Each row was made from one walk, in order. Every step used is in the known rows, and no mark comes twice. Write each row's walk.
Each row is shifted at random along 5 fixed directions that mean nothing.
Known rows
E -> K -> M -> S -> B -> N -> F -> U: [ -55   61 -128  142   65 -145 -255  112  -69   62 -132  109  -37   46
 -176 -180  128 -521  131  215  -34   44 -197 -135 -562  492  533  125
  246 -112   20  200 -272  119  217 -294  -46  159   41  -86  129 -330
  -35  176 -165  113   41 -128 -463   62 -232  150  290 -204  -64  215
  227  111  -93  -56  -45 -476]
Q -> N -> C -> K: [ 108  142 -286  -29 -178  -89 -196  252  116  190  295  -72   11  -22
   36  -75  -56 -260   12  -75   49  -54  -96  -62 -261  340  307   29
  137 -110  -38  124 -356  -46  -99  -15 -129   41 -240 -109  -26 -148
  -91  219  -41   20   96  -86 -191 -189  -64   66  -18  104 -197   85
  294 -136 -123 -349 -144 -241]
E -> K -> M -> S -> W -> F -> C: [ 155  117 -124   93 -104 -224 -221   74   35   -1  251  161  -24   90
  278 -214 -233  -76  -77   90  122   -1  -77   -7 -257   78 -206 -235
 -127  120  136  197 -153  150  101  226   -2  159   67 -143  273 -219
   16   72  -16 -256  -59  195 -170  155  -18  169 -106  210  -75  280
   60  -91 -210   54 -221  -98]
C -> K -> M -> S -> B -> P -> U -> N: [-167  -60  -25   97    7  -55  161    2 -230 -261 -138  -45 -255 -227
 -352  -74   76 -368  -76  309   90   86 -242  -85 -175  581  320  137
  327  106  170  186 -132 -209  130 -163 -229   62   61   48 -100 -229
  -51   17  -24  149    4 -133 -502    9 -300   -1  189 -200   61 -206
  271  -58  -75 -108   43 -275]
P -> U -> N -> F -> B -> M: [  78  120 -218  -71 -362  -70 -113  -54 -222 -215  -81  110 -165  -55
  -29   -4  -67  -48 -210 -139   98 -195  -99  -39  -20  -94 -250 -128
 -125  314   83  170 -286   -5  181  254  -40   -9  219   64  338  126
    7   38   11 -202  -27  148 -136  269   96  146   -5 -128  -31   14
  -47  -43 -104  188  164  214]
K -> F -> N -> Q -> U: [ -46  206 -184  101  -13  -64 -164   49   -7  278  120  122  108   -1
  126 -166   -1 -124  114   43 -131   -7 -100  145 -303   -8   54 -284
 -131  208   76  132  -43  -47  121   77  -48  468   91  -41  108 -238
  -81  126 -204 -168  -77  110   28  297   60  180   -8  -21 -272  368
   39   -6    5   86 -156 -212]
N -> C -> F -> U: [ 234 -168 -120  133 -350    4  -48  -51 -185 -116  150   64 -208 -294
  155  -86  -31  -36  -42  142  -91  103 -417 -114 -176 -340 -150  -39
  335   59   64   16   76 -279   54  135  -59  133 -117   24   28   10
  161 -241   92   29   98  -60   98  -96   97  -90   32  -26  157 -123
  179  -83 -121 -211 -274  -64]
C -> K -> M -> U -> N -> F: [  51 -121  189  195  101  -59  297   -8  195  -74  -73  185 -358 -503
 -269  -57  -68 -164   15  737  -83  327 -566   10 -398  100  232  132
  707 -176  325  119  338 -272  114 -162 -101  375  -14  169 -140 -365
  287 -270   13  229  -54 -231  -29  -30 -187  -60  274 -204  119 -137
  364   73   15 -228 -244 -360]
M -> U -> N -> F -> B: [ 119   42 -130   29 -232  -41 -124   -8 -118   27    1  178 -185    2
   72    2  -48  -91   -9   27  -28  -39 -187   66 -221  -84  -98  -99
  -11   98   88  178  -82  -69  118  253  -33  211   93   51  193  -42
  122    7   38 -162   50   72   62  213    3   90  -10  -49 -117   80
   74  -45  -88  105  -54 -150]
E -> P -> N -> C -> K -> M -> U: [ -45  -14  -50  118 -347 -246  -60   39 -186 -206  100  -36 -188 -328
 -152 -115   26 -277 -276   79  191    5 -173  -96 -136   59  -72   33
  384  139  108  290 -232 -207  117  -66 -104   24  -19  -44  -44  -77
  -86 -193   65   47  -40  -22 -378  -42  -31    9   94 -177  135 -184
  290 -183  -70  -88  -75  -36]
B -> M -> U -> N -> C -> K: [ 131   -3 -235  111 -379 -367 -148  175 -241 -235  158  168 -106  -80
    1   52 -116 -212 -269  -36  136 -186 -131   41 -118  266 -149 -110
  131  225  142  369 -444   94   88  182   90  -71  144 -153  292  -75
 -158  182   31 -166  -91  -28 -558   57   41  -50   46  -53  121  -86
  226 -124 -145  -66   81  186]
S -> W -> F -> N -> P: [-160  152 -114  -41  448  -53   49  -88 -150   50 -117   37   88   13
 -204  -15  -30 -253  164  163  123 -102  133   94 -166  326  267  -62
 -192   55  -64  265  146  -98  278 -288 -113  120   43  161 -197  -23
 -185   64 -269   90  -64   52 -260  196 -114   74  231  -24 -508  313
 -123  143  -49  126   39 -184]
P -> U -> N -> F -> C: [  20   14  -64  124   94  102   50   31  137  -46   78   59 -130 -259
   -4 -149  -66  -48  163  344   90  237 -194   16 -281   27  134  -57
  180  -47  146  171  147 -235   54  -23 -136  342   19   71  -82 -146
   45 -104  -59  111   15   37   96   72 -104   53  167  -40 -219  159
   37   50  -10  -71 -233 -303]
B -> P -> N -> F -> C -> K -> E: [ 222    2 -117  105 -308  -89 -161   17    2   -2  198 -196 -303 -137
   37 -152   -6 -389  -68   24  -12  183 -276 -220 -237  283  214  158
  286  -62   80   63 -216 -241   -9   50 -154   20 -326 -114   10 -320
  213  -87  114   51  122  -89 -178 -342 -192  163  -33   75   32 -113
  466 -278 -175 -422 -326 -452]
K -> C -> F -> U -> N: [  54   39 -188    2 -213    7    1  144   23  138  208  -72 -181 -145
  232 -127   54 -124   51  119  -22  148 -266  -86 -370   -2  202  -31
  195   41   15   38  -33 -236   54   -5 -142  295 -178   19 -210 -162
  -11 -107   25   62  125  -17  116  -79  -98  121    3    4 -311  150
  202  -93 -206 -267 -307 -420]
U -> N -> F -> C -> K -> M -> S -> B: [ 121 -106  -98  131 -153  -49   -2   15  -54 -203   41  147 -383  -94
 -208 -100    7 -287 -112  304   22  187 -263 -149 -370  358  273  238
  435  -88  129  149 -193 -100   57   -5 -287   28  -59   62  197 -327
  120   25  133   68  144  -86 -356 -156 -235  123   54  -18  188 -274
  349  -85 -170 -178  -95 -388]
U -> N -> C -> K -> F -> B: [ -87  357 -122 -234    7 -124 -154  234  -23  -25    9 -116  -38   -9
 -104  158  141 -243  -34 -106  296  -77  118   21   28   33   -3  -26
 -131 -130 -303  191   10 -195  -29 -251 -204  -38   90   94 -212  342
  -88   52 -112  148   90    8  -12    2 -210  227  131 -200 -417   38
 -151   35  -17   -7   78  -17]
S -> K -> N -> Q -> U: [  89 -150   17  276  -21  125  104  -95  102   16   34  134 -151 -287
 -147 -252  -36 -159   65  485 -314  282 -405   49 -403  213  271  -43
  458   48  406  113  117 -261   41  159 -241  554  -33    7   56 -541
  215 -129 -106  -37   10 -227  -26   58  -86  -51   62  -13  212  -35
  400   -3   25 -197 -369 -283]
B -> K -> E -> P: [ -71  311   54 -175 -193 -167 -242   33  -29   46   99 -142 -127  -51
  -34  -51  -53 -223 -304 -275  378 -147  133   38  287  -21 -334 -139
 -238  206   71  203  -26 -311  -64  166   24  106  -15 -201 -123  173
   80  -45   54 -255  -37  168   45  119 -118  198 -111  -12 -322   44
   -4 -242   84   96  -53   75]
E -> K -> M -> B -> P -> U: [ 154   -4   79  128 -274   -9 -100  -89   17  -72  158  -24 -184 -114
   27 -334 -122 -207 -199  127 -153   92 -316  -55 -135  127  -99  -61
  153  163  427  145 -209  -74  -17  440   -5  292   48 -154  229 -347
  246   11  143 -319   23   47 -124  238  -26  -43 -130  126  302   16
  435 -254  -64  -90 -265 -196]
U -> N -> F -> C: [  45  117 -139   27   -6  -14  -42   54   18  -63   75  132 -117 -124
   79  -27  -64   -4   41  110  191   53   -8   80 -161  -34  -71 -133
  -26   96   42  233   42 -130   83   46  -91  220   83   42   20   16
  -43  -29  -27  -40  -20  120   46  123  -55  107   81  -10 -302  126
  -94   46  -80   48 -110  -88]
K -> E -> W -> S -> B -> P -> N: [ 157 -177 -112  187 -336   17    4 -226 -534 -413 -102  -27 -330  -49
  -80  -80   72 -236 -264   55  -69  -56 -206  -29  -91  451  -92  -41
  101  498  401  172 -264   15  131  363 -102   -2   39   12  341 -359
  106   66  166 -233  -50   43 -607   46 -102   60 -180  148  244 -372
  247 -243 -168   72   32   -8]
E -> P -> U -> N -> F -> B -> M -> S -> W: [ -78  253 -113 -204  -60   25 -146   72   82  233  133  -40    4  -91
  -48 -209 -249 -176   27   67  236  -86 -108  -28  -97  125   25 -217
 -273   90  111  115  -48 -150  -11   78 -203  308  -10   41  -32  -86
 -103   49 -121 -126   44  365   39  240  -76  295 -192  103 -490  301
  -90 -184   61  216  -35 -223]
K -> E -> W -> S -> M: [ -92  -90  -12   78   60  -56   98  137   45  -82  -24  105  -71  -33
 -168 -133 -148 -202  -47  320   47   42 -148  -72 -277  241  117  -13
   97    0  201   93   61    0   73 -114  -26  115   30   48   19 -295
   29   51   29   22  -21   61 -378  -25  -98   -3  157  -88 -140   72
   76  -17   21  -65   37 -207]
S -> M -> B -> N -> C -> K: [ 221  -13 -216  -27 -318  -72  -59  136  -84 -308  107  -44 -251 -209
 -179   36   30 -274 -239   89   71   -7 -112 -114 -186  269  155  209
  433  -89   62  223 -274 -177  -83  -63 -194 -122  -83   35   33  -66
   -7  -11   44  108  135 -168 -431 -278  -88  -13  130  -35  122 -283
  301 -110 -123 -296  -28   42]
F -> C -> K -> E -> P -> U -> N: [-188  265  152  -90  299  -26   73  171  422  215  114 -180 -131 -246
 -108 -198 -147 -229   60  365  271  284 -125   94  -51  151  123 -133
    4 -109  216  207  336 -542  -96  -35  -85  550  -20  -55 -531 -205
   47  -91  -98  122  -28   75  267  179 -340  148   31  -65 -575  318
   91 -138  229 -113 -305 -420]
B -> M -> S -> W -> F -> N: [ -74 -104 -325    2  -51   80  103    4 -323 -133 -124  -58 -152  -98
  -58  -43  182 -195  120  211    7   -9 -112 -305 -507  337  581  298
  315   -3 -161  -14 -124  -50  272 -504 -264 -186 -243  206 -117  -65
 -204 -111 -119  331   94 -110 -452 -342 -146  155  329 -110 -194  -15
   45   93 -250 -182   79 -323]
K -> E -> W -> S -> B -> N: [  93  -31 -296  -55 -343   52 -191   91 -294 -131   24  -14 -181  211
  -11  -41  127 -285 -172 -141  -18 -135  -36  -12 -294  467  169   -5
    5  216  133  102 -349   97   13  145  -95   36  -49  -64  283 -218
  -33  253   64 -146   32   21 -511  -74  -93  219 -159  166 -162 -116
  208 -211 -131   24  128 -152]
Q -> U -> N -> C -> K -> M: [  40    8 -151   51 -402 -106   47  115   -4 -219  152  -74 -244 -298
 -101  -27   -6 -172 -235  158  153  122 -167 -123 -193   61   25   74
  478   41   22  134 -197 -277   25  -66 -234   -3 -116   25 -100  -83
    2 -179   28  114  -10 -176 -245 -214 -116   40   85 -140   97 -237
  311 -130 -176 -305 -136  -97]
E -> W -> F -> N: [ 293   70 -170 -130 -373  166   63  -72  -49  125  213  -62 -265 -216
  333  -70  -29  217 -166  136   38   72 -186   -5 -193 -360 -293  -95
   98  208  149  -93  183 -298   18  278  -67  234 -203  126 -146   49
  182 -255  103  -78   46  155  356  -16   59  213 -253  289 -315    6
   25 -220 -103  -56 -261  -49]
P -> U -> N -> F: [  26   27 -239   77 -209   44  -84   88  -56  202  136   56   15 -133
   32 -114  -61 -132  122    3   17  -55 -262  -32 -369  183  139 -110
   48  142   26   -5 -228  -17  141  100  -59  198  -95    9  134 -130
   32  104  -45  -21   61   84  -50  108   14  122   51   11 -234  198
  146 -105 -117  -11  -91 -405]
S -> W -> F -> U -> N: [ 165  -74 -207   67 -371  -72  -40  -10 -289   17  154  106 -123  -33
  327  -40 -121   36 -139   24  -37  -81 -266   72 -236  -27 -302 -318
 -107  418  180   97 -115  -44  208  386   38  234   70  -52  129 -103
   31  -66   25 -267  -23  111  -42  254   69   92 -190  177 -147  125
   84 -182 -265   82 -145    0]
C -> K -> M -> U: [-193  118  -77  -49 -221 -327 -173  214  -40  146  148   39   31  -46
  -52  -90   -6 -267 -169 -181  115 -145  -75  -48 -174   55    2  -58
   56    9 -120  199 -282    5  115 -174   -4   52   17 -173   -6   59
 -183   43   22  -73   -8   62 -237   74   42   61   70 -155 -115  110
  260 -120  -70  -72   76 -123]
E -> P -> U -> N: [ -93  -56  -71   91 -123   15  129  -31 -218 -187   22   19 -162 -221
  -45  -94  -55  -48 -117  154  161   -7 -159   56  -60  178 -121 -166
   34  403  258  173  -47 -214  131  224   -2  216   96   -9  -19  -87
  -34  -54   16 -116  -96   47 -167  243  -66  -24   27  -39  -92  -32
   72 -156  -21  116  -40  -40]
E -> W -> S -> K -> M -> B: [ -21   31  170 -138  -48  118   99  102  289    5   -3  -18 -286 -165
 -245  -99  -19 -155 -122  363   15  225 -129  -69 -253   21  110  234
  388 -324  142   58  229 -351 -141  -84 -292  269  -93  134 -231 -115
  197 -149  155   61  117  -52   95  -91 -253  119   17    1  -77 -141
  244  -25   75 -194 -158 -343]
M -> S -> K -> E -> P -> N -> C: [  42   35  -90  107 -233  -64 -136   28 -143 -193   90  -76 -169 -214
 -205 -113   -3 -327 -123  103  341   13   21  -95  -78  301   18   32
  219  140  131  295 -207 -259    9   60 -200   38 -115    1  -29 -159
  -58  -19   26   94   57   45 -374  -80 -231   67   53   -2  -56 -190
   80 -170   35  -47 -127 -141]
F -> N -> P -> U: [  72 -110   70  137   53  200  197 -219   50    5  134  -11 -176 -363
 -170 -257 -159  -47    8  418  -51  216 -306   36 -129    5    3  -63
  206   89  364  136  223 -393   47  258  -83  418  -39   87 -126 -230
  156 -148   11  -24   19   -8  136  244   23  -91  -58  135  -33   15
  216 -134  111  -83 -282 -195]
E -> P -> U -> N -> C -> F -> B -> K -> M -> S: [  60   76  -13   53 -363  -53   -5    5  -29 -119  104  -34 -401 -353
 -154 -149  -57 -256 -154  301  243  142 -323 -188 -150   71   28  177
  480  -39  157   75  -80 -383  -37   64 -269   96 -151   90  -77 -152
  146 -165   97  101   89  -64  -65 -131 -205  150  -31 -115   92 -223
  164 -140  -54 -146 -234 -274]
U -> N -> C -> F: [ 213 -198 -342  211 -389 -113   29   24 -394 -380   91  183 -239 -126
  140   43   30  -89  -59   65  -30  -69 -293 -121 -319  119   55   30
  374  265    2   60 -279   62  190   86  -55 -161 -121   95  341 -130
    6   -3   61   31  -14 -134 -458 -225   19  -86  197  -61  236 -245
  199  -35 -336 -160  -50  -92]
E -> P -> U -> N -> F: [  34  -25  -99   72 -155  147   68  -36  -65   37   41  -34 -151 -387
 -113 -104  -34 -103   65  219  107   86 -318  -64 -227   63   89   11
  253  109  135  -12   48 -334   92   44 -159  229 -144  119 -115  -70
  157 -177   -6  110   55   14   75    3  -73   87  105  -73 -170   -1
  124 -116  -26  -37 -196 -353]
C -> F -> U -> N: [  66 -115 -182   81 -298  -76   87   -4 -315 -116   10  105 -256 -169
  155   26   30  -36  -77  101  -15   -4 -311  -41 -242  -32  -76  -71
  179  289   45   46  -43 -181  207  114   -9  115  -18   32    2  -25
    7 -134   59  -46  -13  -83  -68   53  -23   17   38  -83  -38  -92
  115  -54 -216  -79  -90  -77]
E -> W -> F -> B -> P: [ 141  244  -56 -228 -137    8 -183  -99 -183   75   11  -86  -76   64
  197  -30  -40  -52 -118 -199   16 -165  -23   72  191 -132 -284 -202
 -364  196  139   83   40 -141    7  298 -107  178   59   15  -15  157
  159  -30   44 -298   56  260  200  200   18   97 -213  158 -267  160
  -41 -149 -102  146  -84   59]
M -> B -> P -> U -> N -> F -> C: [ 126   70  114   38  101  202  103  -73  243  -52   47  -21 -313 -375
  -52 -173  -74  -65   97  480   28  369 -265   51 -147 -124   72   29
  283 -154  316  185  375 -495  -83   73 -250  506    9  153 -253 -181
  225 -264   40   94   87   55  339   75 -180   53   51    9 -187   57
   91   -4   68 -121 -387 -320]
M -> U -> N -> C -> F -> B: [ -80  234   58 -152  236  -24   22  128  237   66  -91   31 -158 -149
  -93   24    6 -150  164  280   96  139 -133   74 -103 -232  144  -11
  144 -306  -49  184  409 -404  -49 -208 -190  355   26  204 -359   62
   67 -127 -112  234   79    2  323   66 -217   49  229 -254 -416  181
  -79  150  138  -65 -120 -244]
M -> S -> K -> D: [  66  -10   56 -119 -175  -22   24  -53 -116 -148   92   82 -187 -304
 -285  -39  -54  -90 -294  163  301   75 -105  -40  161  167 -318   48
  167  142   78  155   66 -303  -56  132 -203   -9   46  -55  -50  135
  -19  -12  154  -80   57   21 -104    9  -39  -78 -137  184  114 -505
  157 -140  239    6   30  211]
K -> E -> W -> S -> M -> U -> N -> P: [ 124 -123  -36  155 -271  -31   28   16   19  195  267   40 -209  -75
   -6 -218 -216 -270  -50  270    8  122 -275    0 -356  209   93  -39
  161   81  393  168  -92 -248   75  319  -71  406 -181   22  -87 -499
  133  -74  140 -150   39   63  -99   70  -59   60 -167  168 -214  136
  341 -295  -88 -136 -320 -504]
P -> N -> C -> F: [ 202   62 -441   42 -463 -121 -234   94 -255   35  268   23   -5   -9
  264  -90   -7 -130  -26 -311   11 -223 -165 -159 -299   74   32 -103
   33  263 -133   -8 -503  126  126  183  -93 -101 -247   -3  339  -87
  -93  160   36  -77  102  108 -255 -111  119  113  -62  114  -67   46
  149 -169 -308 -108  -83 -201]

Which walk is each row?
[ -21  227  -50  -74  113 -180  -11   44   82 -196 -124  174 -124  -26
  -58  -63 -134 -115  -71  178   52  -52 -139   55  -38  -44  -48 -189
  -86  112  171  272    8    5  133   85    6  207  311  100  196  -84
  -25  119 -120  -66 -107  108 -118  344  -48   37  146 -201 -136  223
  -79  126   31  134   91  117]
P -> U -> N -> C -> F -> B -> M
[-279  169  235   19  370   -8  125  117  289   14 -118  -88 -211 -158
 -272 -151    4 -355   82  465  130  257 -155   93 -172  378  353   25
  192 -128  301  253  276 -369  -26 -159  -34  484   93   -5 -365 -333
   85   -3 -121  116  -63  -72  -35  196 -424   77  269 -205 -333  229
  151   21  212  -45 -143 -455]
M -> B -> K -> E -> P -> U -> N
[-120  370 -324  -40  -67 -193 -322   33 -242  154  195 -119  227   -5
  -61 -154  -26 -339  -12 -359  300 -266  178   57   -7  260  -61 -224
 -394  234 -174  285 -371  -35  137  -16  -17   25   84 -129   41  151
 -310  309 -236  -99  -30  228 -292  294   78  236  -13  -17 -501  396
  -67  -88  -37  162   31  -92]
B -> K -> C -> F -> N -> P -> U
[ 101  104  198   94   89 -114  160    2  177 -224  -71   52 -378 -471
 -295  -72 -185 -270 -112  638  173  265 -403   48  -40  -66 -116   50
  473 -147  340  183  481 -564  -76    3 -127  318   56  189 -240 -257
  319 -215   -6  244  -36  -80   -8    1 -278   45  165 -256  -72  -92
   54   11  196 -116 -286 -168]
W -> S -> M -> B -> K -> E -> P -> U -> N -> C -> F
[-100  142 -153   37  -21  -84 -147   78 -151 -271  -94 -102  -26  -30
 -258  -90  164 -443  -51    8  154  -72  179 -107 -213  537  377  114
  167   55    5  404 -407    3  127 -234 -297  -40   37   59   16 -168
 -240  124 -110  133   64  -15 -650  -19 -276   27  290 -135  -71  -25
  110   65 -139  -65   50 -190]
S -> K -> M -> B -> P -> N -> C
[  50  218   28   -9  -35 -298  -42  241  126   34  238   45  -24 -255
  -65  -54  -54 -231 -190  225  190   42 -204   47 -112   46 -100 -159
  112  -32   78  242   21  -64   21 -120  -48  196  144   -1  -81  -51
  -13  -15  -45   86    3   50 -168  118  -74   89   70  -85 -174   74
  104  -77   -1  -77 -112   -9]
S -> M -> U -> N -> C -> K -> F
[ 169  140 -147    5 -198  -27 -131 -121 -223  -30  106  -19 -142   29
  -25  -77  -12 -269 -141  -54   74 -102  -44   61 -108  296  -24  -73
  -58  212  163  199 -206  -38  113  264 -117   79  -16   14  139 -107
  117   61  -44 -232   22  -13 -196  107  -32  168 -161  171 -128   36
  118 -136 -190   77 -137  -51]
E -> W -> F -> B -> K -> N -> P
[  37   26 -186   86 -217  -67  -17   62 -183 -163   75 -124 -214  -83
   98 -140   37 -273  -55  159   27  115 -219  -79 -314  360  164   23
  179  145  171  130 -250 -120  126   23 -130  109  -10    0  -21 -259
   -1  -25  -14   10  -31    9 -343  -40 -184  139   69   -9  -61   87
  291 -167 -246 -107 -173 -372]
E -> W -> F -> C -> K -> M -> B -> P -> U -> N
[ 282 -163  -67  186 -252   -5   77 -157 -194  -26  184   42 -267 -325
  -97 -108 -165 -194  -98  328    9  143 -333  -13 -185  159  -90   38
  273   92  303  183   40 -435   85  359 -223  268 -126   74 -116 -243
  186 -168  130  -52   88 -133  -36   21  -46    5 -186  136  -18 -131
  279 -143 -157 -215 -430 -255]
W -> S -> K -> C -> F -> U -> N -> P
[ 167    0 -130  105 -198 -152  -46   95  -51  154  192  121 -125 -120
  168 -134 -158 -136  -68  230  -33   68 -322   35 -318  154  -87 -162
   53  143  219  157  -44 -139   89  308  -43  350   13  -85   16 -275
   40   60   55 -116   33   -8  -39  165  -62   94 -190   96 -210  148
  187  -85 -141 -131 -313 -266]
W -> S -> K -> C -> F -> U -> N
[  94  226  -72   74   82 -356 -133  121  -15 -158   90  237  -59   29
   36 -100 -146 -241 -144  162   24  -75 -149  135 -150  206 -147 -179
  -54   72  206  261  -40  273   12   46  111  112  279  -50  381 -255
    8  329  -51 -215 -135  151 -450  158   18  105   41  -15  -59  204
   66   74  -64  105  -22    8]
E -> W -> S -> M -> B -> K -> C -> F
[ -48  194 -122 -193 -312  108  -10   16  -89  151  105 -243 -151 -213
   10 -124  -49 -145  -69    3  204  -10 -160  -76  -61   32  -58 -103
  -42  144   28   -4  -34 -425   26   86 -356  235 -120  115 -317   40
   12 -181  -18   30  133  192  160   85 -152  268 -199   42 -419   81
   16 -251 -110    2 -153 -271]
K -> M -> S -> W -> F -> B -> P -> U -> N
[  66   -6  -77   63 -291 -239  -95  -18 -217 -194  -57  177 -224 -153
 -130  -58   -4 -250 -222   67  -29  -69 -282  -34 -166    8  -49    7
  214  119  146  277 -193    8  176   30   -5   31  181  -27  268  -46
    6  -44   37  -85  -24  -37 -318  106   73   32   71 -211  177 -108
  215  -44  -45   31   79  129]
C -> K -> N -> F -> B -> M -> U
[ 276   55 -199   48 -280 -182 -300    9 -142 -133  204  -97 -210   99
  158 -150 -127 -390 -201  -15   36   -3 -160  -74 -145  307    0  -75
  -16  171  213  201 -264  -63   42  284  -16   26 -134 -147  228 -341
  174   13   -4 -159   -5   32 -391 -129 -128  153 -116  170  -23   60
  335 -350 -186  -74 -264 -215]
S -> W -> F -> B -> N -> C -> K -> E -> P
[ -53  313   25 -143   17 -211  -15  230  264   60   97  -69  -89 -231
  -50  -12  -90 -175 -142  262  283  105  -97   76  -98  -81 -149 -155
  152  -97    4  176  186 -277    4 -187  -99  245   62   49 -340   24
   24 -114 -123  145  -81   66   46   54 -197  172   73 -115 -371  167
   35  -36    7  -93 -160  -96]
E -> W -> F -> U -> N -> C -> K -> M
[  20   -8 -108  183  -64 -125 -121  219  -37  -10  156  114  -28  -68
  -24 -116   12 -317   75  313  123   98 -139  -31 -392  366  261  -45
  206  -22  105  306 -182   -3   94  -70 -102  229   50  -36   10 -260
 -134  121  -75  120   62  -57 -359   56 -222   -1  171  -35 -123  105
  101   30  -79 -111 -167 -321]
M -> S -> K -> F -> U -> N -> C
[-158  -95 -136  215  176  -57   70  108 -120 -195 -160  148  -80 -212
 -232  -43   38 -260  208  389  153  131 -103  -81 -423  266  386  160
  300 -138   -1  283   48 -158  218 -436 -193   89   73  139 -142 -126
 -166  -87  -98  323   13  -82 -378  -96 -168   14  471 -358 -222  105
  -52  239  -63  -75   -9 -333]
W -> S -> M -> U -> N -> F -> C
[ 160 -153  -97  106 -677  -92   61   59 -206  -92  212   95 -346 -204
  136  -71 -144  -16 -352  144  132   23 -286   25 -205 -129 -424 -160
  204  363  344  133 -101 -241   56  408   19  237   -7  -15   37 -197
   94 -203  241 -206  -37  134 -124   77   32   99 -231   64  -62 -176
  189 -350  -90   -4 -121  -11]
K -> E -> W -> S -> M -> U -> N
[   1   84 -166   11 -152 -126 -117   -2 -251 -166  -78  -52 -188   11
   31  -88  126 -376   -9    4  -49  -24 -125 -153 -199  202  332  110
  153   57   13  229 -250  -85  182 -120 -240   29  -45   76   -3 -147
  -45  -69  -24   56   71  -45 -332  -85 -172    2  196 -208  -44   37
  198   -2 -274 -130  -89 -313]
K -> M -> U -> N -> C -> F -> B -> P
[ 179 -106 -441  132 -655 -269 -197   84 -578 -233  122   53 -134 -245
  -56  117  -52 -208 -243 -219  283 -211 -115 -160 -150  149 -266  111
  158  181 -171  182 -479 -186  151   31 -136 -378  -52  -76  141  241
 -144  -52  116   17   67  -39 -496 -236  104  145   17 -166   39 -268
  101 -168 -266 -110   55   97]
W -> S -> M -> U -> N -> F -> C -> K
[-159  -84 -197   33  -55  -75   23  207 -163 -242  -76  -99  -77 -115
 -278   -5   27 -331  -19  142  257   24   10 -243 -249  341  262  238
  218 -152 -137   96  -82 -196   59 -482 -205 -237 -109   62 -216    7
 -138  -58  -22  295   54  -65 -543 -392 -190   95  346 -285 -197  -84
   31   14  -59 -224  112 -215]
F -> C -> K -> E -> W -> S -> M
[-203   38 -292  140  -90   24 -168  -56 -533 -104 -244  -34  104  -38
 -240    1  176 -316  130 -126    6 -188   18   81 -147  395  145 -105
  -65  303   31  160 -215 -150  137 -105 -254  134   99   43   49  -94
 -194  155 -216  -52  -84   63 -460   89  -54  167  137 -215 -149   46
  -33   23   -9  201  152 -127]
E -> W -> S -> B -> P -> N -> Q -> U
[ 168   -8  -89   39 -289   86 -114  -84   56  118  271  -80 -113 -116
 -113 -347 -121 -287 -142   63  -99   67 -226  -87 -290  308  142    1
  140   68  304  141 -346 -174   43  369 -189  332 -109  -59  137 -356
  119   35   47 -170  123    8 -117  203   11   77 -211  257   31   92
  478 -282  -91 -120 -286 -355]
S -> K -> M -> B -> N -> P -> U
[  94   37    8  -76 -256   47   84  -38   -4 -133  192 -135 -257 -417
 -169 -134 -162 -150 -210  292  188   79 -235  -94  -31  159  -66  -39
  297   68  205  123   39 -301 -115   31 -373  142 -163  111 -139 -166
   12 -206   39   12   63  108 -165 -115 -137  108 -224  190   -4 -310
  170 -249  -56 -128 -166  -28]
B -> P -> N -> C -> K -> M -> S -> W
